Here is a tiny trained network, its code and every weight. The questions are about switching its units off for an input and a class, where a switched-off unit gives its printed mean instead of its output.

import numpy as np


def w(rows, s, z=0):
    codes = np.array(rows[::2]) - 128.0
    scale = np.full(codes.shape[1], s)
    scale[-1] = z or s
    return codes * scale


def norm(h):
    return h / np.sqrt((h * h).mean(-1, keepdims=True) + 1e-5)


def f(y):
    return y / 2 * (1 + np.tanh(0.7978845608 * (y + 0.044715 * y**3)))


def log_softmax(a):
    a = a - a.max(-1, keepdims=True)
    return a - np.log(np.exp(a).sum(-1, keepdims=True))


def net(x, mask):
    res = np.array(x, float).reshape(1, 6) / 4 @ E
    u = 0
    for l in range(3):
        y = f(norm(res) @ A[l][:, :-1].T + A[l][:, -1])
        res = res + np.where(mask[u : u + 4], y, B[l][:, -1]) @ B[l][:, :-1]
        u += 4
    return log_softmax(norm(res)[-1] @ U[:, :-1].T + U[:, -1])


A, B = {}, {}
E = w([
[132,125,134,126,135,118,133,145,141,136,115,115],'x0',
[129,128,131,125,125,124,136,125,153,132,130,135],'x1',
[138,124,117,148,127,108,126,128,103,144,141,115],'x2',
[173,181,200,143,140,206,80,231,137,251,211,188],'x3',
[237,84,198,39,116,78,162,138,53,77,142,207],'x4',
[120,156,2,95,100,118,199,232,119,111,147,177],'x5',
],0.0078)
A[0] = w([
[219,74,213,31,138,91,149,80,65,121,113,169,51],'L0N1',
[139,72,253,177,126,152,91,37,124,131,95,103,3],'L0N2',
[102,93,119,109,144,51,118,29,128,56,72,104,71],'L0N3',
[87,158,66,156,140,185,119,115,129,196,136,83,76],'L0N4',
],0.0063,0.0058)
B[0] = w([
[94,120,168,223,122,76,104,209,166,31,171,179,240],'L0N1',
[122,254,83,14,229,57,56,77,158,166,185,64,212],'L0N2',
[180,88,105,142,93,248,188,129,102,179,111,64,254],'L0N3',
[128,95,179,147,112,73,105,114,111,32,115,189,177],'L0N4',
],0.0086,0.006)
A[1] = w([
[9,162,118,235,132,174,86,76,187,158,95,72,58],'L1N1',
[116,128,28,86,98,92,164,199,122,128,128,140,1],'L1N2',
[8,145,101,228,139,146,77,82,188,149,80,95,62],'L1N3',
[178,180,255,161,153,187,54,169,131,229,181,198,98],'L1N4',
],0.0056,0.0046)
B[1] = w([
[211,117,195,183,129,47,120,183,143,49,144,202,200],'L1N1',
[140,157,137,104,254,132,43,85,142,178,154,127,155],'L1N2',
[175,113,197,129,75,78,100,220,41,46,196,202,189],'L1N3',
[89,25,52,132,67,219,242,56,96,158,20,41,254],'L1N4',
],0.0066,0.0064)
A[2] = w([
[112,212,1,44,164,97,154,160,119,136,128,204,71],'L2N1',
[119,89,96,112,60,149,186,38,90,116,11,126,2],'L2N2',
[132,143,148,102,114,76,102,110,104,105,113,165,34],'L2N3',
[125,89,92,154,156,91,168,104,137,52,129,64,124],'L2N4',
],0.0074,0.0034)
B[2] = w([
[91,181,172,84,197,76,7,2,174,143,126,35,218],'L2N1',
[134,101,125,115,97,225,154,188,105,184,148,100,254],'L2N2',
[95,129,89,146,120,182,91,130,121,78,82,137,131],'L2N3',
[96,102,120,150,89,176,157,151,134,245,101,188,254],'L2N4',
],0.0074,0.0054)
U = w([
[148,68,73,133,77,254,213,139,108,197,76,106,3],'0',
[150,116,167,181,111,52,113,199,127,9,139,238,160],'1',
[126,213,122,53,218,78,50,44,152,168,128,64,199],'2',
],0.01,0.00038)

Each question gives the input, the list of numbers given to net, and the class t.
The units are the neurons (one row each of A and B). Each row of codes is followed by its name. A weight is (code - 128) times the scale printed after its matrix; where a second scale follows, it is the last column's (A, B and U).
mask holds one flag per neuron, layer by layer. A switched-off neuron (its flag False) gives its mean, the last column of its row in B, instead of its output. The means were averaged over made-up inputs and are rounded, as every weight is.
A unit's drop is (log p(t) with every unit on - log p(t) with that unit switched off) / (log p(t) with every unit on - log p(t) with every unit switched off).
The circuit of an input: a set's keep is (log p(t) with only the set's units on - log p(t) with every unit switched off) / (log p(t) with every unit on - log p(t) with every unit switched off). Starting from all 12 units, units are removed one at a time, each time the one whose removal leaves the highest keep (on an exact tie, the one counted first), for as long as the keep stays at least 0.8.
units of the circuit, in order: the units of the circuit, biggest drop first
top k neurons: the k neurons with the biggest drops, biggest first
top k neurons in layer l: the k neurons of layer l with the biggest drops, biggest first
drop of u: that unit's drop, to one decimal
input [5,-7,6,-8,7,-8], class 0: top 2 neurons in layer 2	(L2N4, L2N1)
input [-3,-6,-4,-4,-4,5], class 2: top 2 neurons	(L1N4, L0N1)
input [5,8,-6,5,-6,-4], class 1: units of the circuit, in order	(L1N1)
input [-7,-1,-1,-2,1,3], class 2: top 3 neurons	(L1N4, L2N1, L1N2)
input [6,8,0,2,-3,4], class 2: top 2 neurons	(L0N1, L2N1)
input [0,-2,2,0,-4,-4], class 1: top 2 neurons	(L1N3, L1N1)
input [1,1,0,6,-7,-3], class 1: top 2 neurons in layer 0	(L0N3, L0N4)
input [3,3,0,6,-1,7], class 2: top 2 neurons	(L2N1, L0N3)
input [0,6,-5,1,-3,-3], class 1: top 2 neurons in layer 1	(L1N3, L1N1)
input [7,3,7,-7,-1,8], class 2: top 3 neurons	(L2N1, L1N4, L1N2)
input [8,0,4,1,3,-2], class 1: drop of L0N1	3.6
input [-3,3,4,2,6,7], class 2: drop of L2N1	0.9
input [5,-6,1,-3,-5,-4], class 1: drop of L1N1	0.1
input [8,-4,-4,-3,1,6], class 2: drop of L1N2	0.0
input [-3,7,0,-8,4,-7], class 0: units of the circuit, in order	(L0N3)
